Here is a tiny trained network, its code and every weight. The questions are about switching its units off for an input and a target symbol, where a switched-off unit gives its printed mean instead of its output.

import numpy as np


def w(rows, s, z=0):
    codes = np.array(rows[::2]) - 128.0
    scale = np.full(codes.shape[1], s)
    scale[-1] = z or s
    return codes * scale


def norm(h):
    return h / np.sqrt((h * h).mean(-1, keepdims=True) + 1e-5)


def f(y):
    return np.maximum(y, 0)


def softmax(a):
    e = np.exp(a - a.max(-1, keepdims=True))
    return e / e.sum(-1, keepdims=True)


def log_softmax(a):
    a = a - a.max(-1, keepdims=True)
    return a - np.log(np.exp(a).sum(-1, keepdims=True))


def net(x, mask):
    ids = ['Γεζθλξσφ'.index(c) for c in x.split()]
    T = len(ids)
    res = E[ids] + P[:T]
    u = 0
    for l in range(2):
        r = norm(res)
        for j in range(2):
            rows = slice(2 * j, 2 * j + 2)
            q, k, v = (r @ M[l][rows].T for M in (Q, K, V))
            z = softmax(np.where(np.tri(T) > 0, q @ k.T / 2**0.5, -1e9)) @ v
            o = O[l][rows]
            res = res + np.where(mask[u + j], z, o[:, -1]) @ o[:, :-1]
        u += 2
        y = f(norm(res) @ A[l][:, :-1].T + A[l][:, -1])
        res = res + np.where(mask[u : u + 12], y, B[l][:, -1]) @ B[l][:, :-1]
        u += 12
    return log_softmax(norm(res)[-1] @ U[:, :-1].T + U[:, -1])


Q, K, V, O, A, B = {}, {}, {}, {}, {}, {}
E = w([
[120,109,143,61,135,121],'Γ',
[126,94,146,105,47,143],'ε',
[92,184,72,81,137,155],'ζ',
[224,238,84,137,150,89],'θ',
[164,47,24,65,130,92],'λ',
[78,82,104,92,141,158],'ξ',
[182,166,141,129,189,197],'σ',
[179,32,52,255,87,151],'φ',
],0.014)
P = w([
[105,159,183,167,183,1],'0',
[139,151,78,144,182,139],'1',
[98,136,91,119,148,117],'2',
[115,110,97,134,157,177],'3',
[100,93,100,121,159,156],'4',
[111,100,125,138,158,163],'5',
[110,99,125,134,157,164],'6',
[103,92,126,134,160,152],'7',
[103,100,138,135,159,159],'8',
[98,96,128,140,160,144],'9',
[113,115,159,140,160,153],'10',
],0.007)
Q[0] = w([
[74,119,255,150,80,127],'L0H1',
[40,82,110,30,138,175],'L0H1',
[72,149,160,166,47,127],'L0H2',
[155,50,38,158,37,235],'L0H2',
],0.0071)
K[0] = w([
[95,30,218,142,115,172],'L0H1',
[66,1,104,73,190,78],'L0H1',
[166,145,154,67,107,227],'L0H2',
[45,192,26,97,29,228],'L0H2',
],0.0073)
V[0] = w([
[102,154,51,146,253,168],'L0H1',
[91,120,76,41,123,74],'L0H1',
[147,83,131,139,146,96],'L0H2',
[99,149,138,171,124,73],'L0H2',
],0.0054)
O[0] = w([
[126,210,177,152,91,198,234],'L0H1',
[149,220,162,253,94,224,254],'L0H1',
[54,126,97,134,108,247,135],'L0H2',
[23,51,144,152,103,133,87],'L0H2',
],0.0059,0.0042)
A[0] = w([
[67,163,159,161,129,71,3],'L0N1',
[87,110,117,139,164,88,100],'L0N2',
[95,123,130,89,147,78,26],'L0N3',
[100,179,122,41,106,122,157],'L0N4',
[136,1,162,130,164,172,198],'L0N5',
[161,105,164,140,41,249,106],'L0N6',
[161,74,39,63,175,87,30],'L0N7',
[86,69,160,154,70,124,156],'L0N8',
[193,150,107,179,209,128,196],'L0N9',
[43,87,153,137,191,224,4],'L0N10',
[50,119,102,79,20,98,135],'L0N11',
[103,146,70,210,89,90,66],'L0N12',
],0.0081,0.0015)
B[0] = w([
[88,59,145,212,87,175,134],'L0N1',
[90,66,187,183,99,95,132],'L0N2',
[165,149,148,160,217,59,130],'L0N3',
[168,59,88,184,248,162,152],'L0N4',
[85,141,106,116,98,187,179],'L0N5',
[118,114,46,82,107,44,254],'L0N6',
[111,140,166,3,52,138,155],'L0N7',
[172,58,153,42,122,141,155],'L0N8',
[85,82,116,77,92,116,181],'L0N9',
[246,209,127,144,139,80,217],'L0N10',
[168,172,138,69,174,142,145],'L0N11',
[188,172,110,106,210,182,150],'L0N12',
],0.0062,0.0093)
Q[1] = w([
[69,8,44,160,111,114],'L1H1',
[18,107,174,120,41,87],'L1H1',
[219,242,131,96,211,157],'L1H2',
[146,104,99,178,146,151],'L1H2',
],0.011)
K[1] = w([
[167,156,82,88,179,227],'L1H1',
[251,124,67,136,68,128],'L1H1',
[86,91,194,180,197,64],'L1H2',
[152,189,126,170,142,173],'L1H2',
],0.012)
V[1] = w([
[69,131,78,193,103,186],'L1H1',
[112,137,188,128,141,217],'L1H1',
[12,106,104,95,106,76],'L1H2',
[104,133,101,65,104,190],'L1H2',
],0.011)
O[1] = w([
[185,162,144,109,129,176,3],'L1H1',
[103,129,253,175,133,133,137],'L1H1',
[125,54,128,113,249,171,8],'L1H2',
[57,160,140,89,170,117,98],'L1H2',
],0.012,0.0042)
A[1] = w([
[155,146,125,218,98,152,151],'L1N1',
[101,9,141,108,81,124,69],'L1N2',
[146,170,218,159,158,143,24],'L1N3',
[179,146,83,121,178,160,8],'L1N4',
[97,117,146,174,63,148,64],'L1N5',
[191,51,103,149,133,181,35],'L1N6',
[126,176,114,121,137,62,137],'L1N7',
[199,160,130,218,158,97,180],'L1N8',
[184,143,82,90,121,153,100],'L1N9',
[122,122,77,80,112,109,252],'L1N10',
[18,71,99,88,117,167,162],'L1N11',
[179,158,144,84,130,61,143],'L1N12',
],0.013,0.0029)
B[1] = w([
[204,54,151,72,178,63,225],'L1N1',
[121,102,143,110,36,200,163],'L1N2',
[202,166,4,120,151,128,147],'L1N3',
[119,113,235,230,90,60,171],'L1N4',
[72,129,211,146,140,84,176],'L1N5',
[82,159,1,126,100,80,168],'L1N6',
[84,148,101,107,128,153,195],'L1N7',
[60,15,145,75,125,169,222],'L1N8',
[40,60,187,132,147,179,219],'L1N9',
[162,166,158,156,169,178,254],'L1N10',
[205,137,141,188,87,33,217],'L1N11',
[103,173,119,114,115,170,194],'L1N12',
],0.0078,0.009)
U = w([
[28,128,158,85,131,83,128],'Γ',
[147,110,39,149,85,161,53],'ε',
[169,138,180,156,57,100,93],'ζ',
[77,111,204,98,158,199,168],'θ',
[128,4,160,82,141,123,2],'λ',
[147,140,117,104,208,62,245],'ξ',
[206,139,152,110,169,187,186],'σ',
[68,196,100,102,124,166,187],'φ',
],0.012,0.0028)

Each question gives the input, a string of symbols that net reads in full, and the target symbol t.
The units are the heads (2 rows each of Q, K, V and O) and the neurons (one row each of A and B). Each row of codes is followed by its name. A weight is (code - 128) times the scale printed after its matrix; where a second scale follows, it is the last column's (O, A, B and U).
mask holds one flag per unit, layer by layer, with each layer's heads first. A switched-off unit (its flag False) gives its mean, the last column of its rows in O or B, instead of its output. The means were averaged over made-up inputs and are rounded, as every weight is.
A unit's drop is (log p(t) with every unit on - log p(t) with that unit switched off) / (log p(t) with every unit on - log p(t) with every unit switched off).
The circuit of an input: a set's keep is (log p(t) with only the set's units on - log p(t) with every unit switched off) / (log p(t) with every unit on - log p(t) with every unit switched off). Starting from the 12 units with the biggest drops (on a tie, the unit counted first), units are removed one at a time, each time the one whose removal leaves the highest keep (on an exact tie, the one counted first), for as long as the keep stays at least 0.8.
circuit, biggest first: the units of the circuit, biggest drop first
k most important neurons: the k neurons with the biggest drops, biggest first
k most important neurons of layer l: the k neurons of layer l with the biggest drops, biggest first
which heads matter: for each layer, one digit per head in row order, 1 if its drop is at least 0.15 and else 0, layers parted by /
input λ θ ξ ξ σ, target φ: 2 most important neurons of layer 0 -> [L0N7; L0N10]
input ξ Γ λ ξ, target ζ: circuit, biggest first -> [L0N10; L1H2; L0N6]
input σ Γ λ ξ, target Γ: 2 most important neurons -> [L0N6; L0N10]
input θ λ φ ζ θ σ ξ ξ ζ, target ε: which heads matter -> 10 / 11
input θ φ λ σ Γ, target ε: circuit, biggest first -> [L1H1; L0H1]
input φ ξ λ, target σ: 2 most important neurons of layer 1 -> [L1N10; L1N8]
input σ σ λ, target ζ: which heads matter -> 10 / 10
input φ ξ σ ξ σ ξ φ θ φ ξ, target θ: 4 most important neurons -> [L0N10; L1N9; L0N6; L1N4]
input φ φ φ σ, target θ: 4 most important neurons of layer 1 -> [L1N9; L1N4; L1N11; L1N1]
input ζ θ ε ε λ Γ θ Γ, target σ: circuit, biggest first -> [L1H1; L0N10; L0N1]
input σ ε Γ ζ, target Γ: which heads matter -> 10 / 10
input σ σ λ Γ φ, target ζ: circuit, biggest first -> [L1H2; L1H1]
input σ φ θ, target Γ: 3 most important neurons of layer 0 -> [L0N6; L0N10; L0N9]
input σ Γ ξ ξ φ, target ζ: 2 most important neurons of layer 0 -> [L0N10; L0N6]
input φ θ ξ σ ξ θ Γ σ, target θ: circuit, biggest first -> [L1N9]
input Γ ξ ξ ξ λ θ ζ Γ θ, target λ: which heads matter -> 00 / 01
input θ ζ Γ λ θ ξ ξ ξ, target ε: 2 most important neurons -> [L0N10; L0N9]
input ε ε ε φ Γ ζ ξ ζ, target ξ: which heads matter -> 10 / 01
input θ θ ξ ζ Γ ζ Γ Γ ε, target ε: circuit, biggest first -> [L1H1; L1N8; L1N11]
input ξ Γ ξ ξ ξ Γ ε Γ φ ε, target ε: 3 most important neurons -> [L0N6; L0N10; L1N11]
input ε Γ ζ, target ξ: circuit, biggest first -> [L1H2; L0N10; L1N11]
input ξ ξ φ λ, target φ: 2 most important neurons -> [L1N1; L0N10]
input ξ ξ ξ σ Γ ξ φ ζ ζ ξ, target ζ: circuit, biggest first -> [L0N10]
input φ ζ Γ Γ, target θ: 2 most important neurons -> [L1N9; L0N6]
input λ ξ ζ ξ, target φ: which heads matter -> 00 / 01
input λ Γ ε ζ ξ ε ζ ε φ, target λ: which heads matter -> 00 / 10
input Γ φ ξ, target λ: 2 most important neurons -> [L0N6; L1N8]
input ξ ζ σ σ ζ λ ζ, target ζ: circuit, biggest first -> [L1H2; L0N10; L0N6]
input φ ξ ε ξ ξ, target θ: 2 most important neurons -> [L1N9; L0N6]
input λ ξ ε θ ξ ξ ε ξ ζ ξ φ, target λ: 3 most important neurons -> [L0N12; L1N1; L0N6]
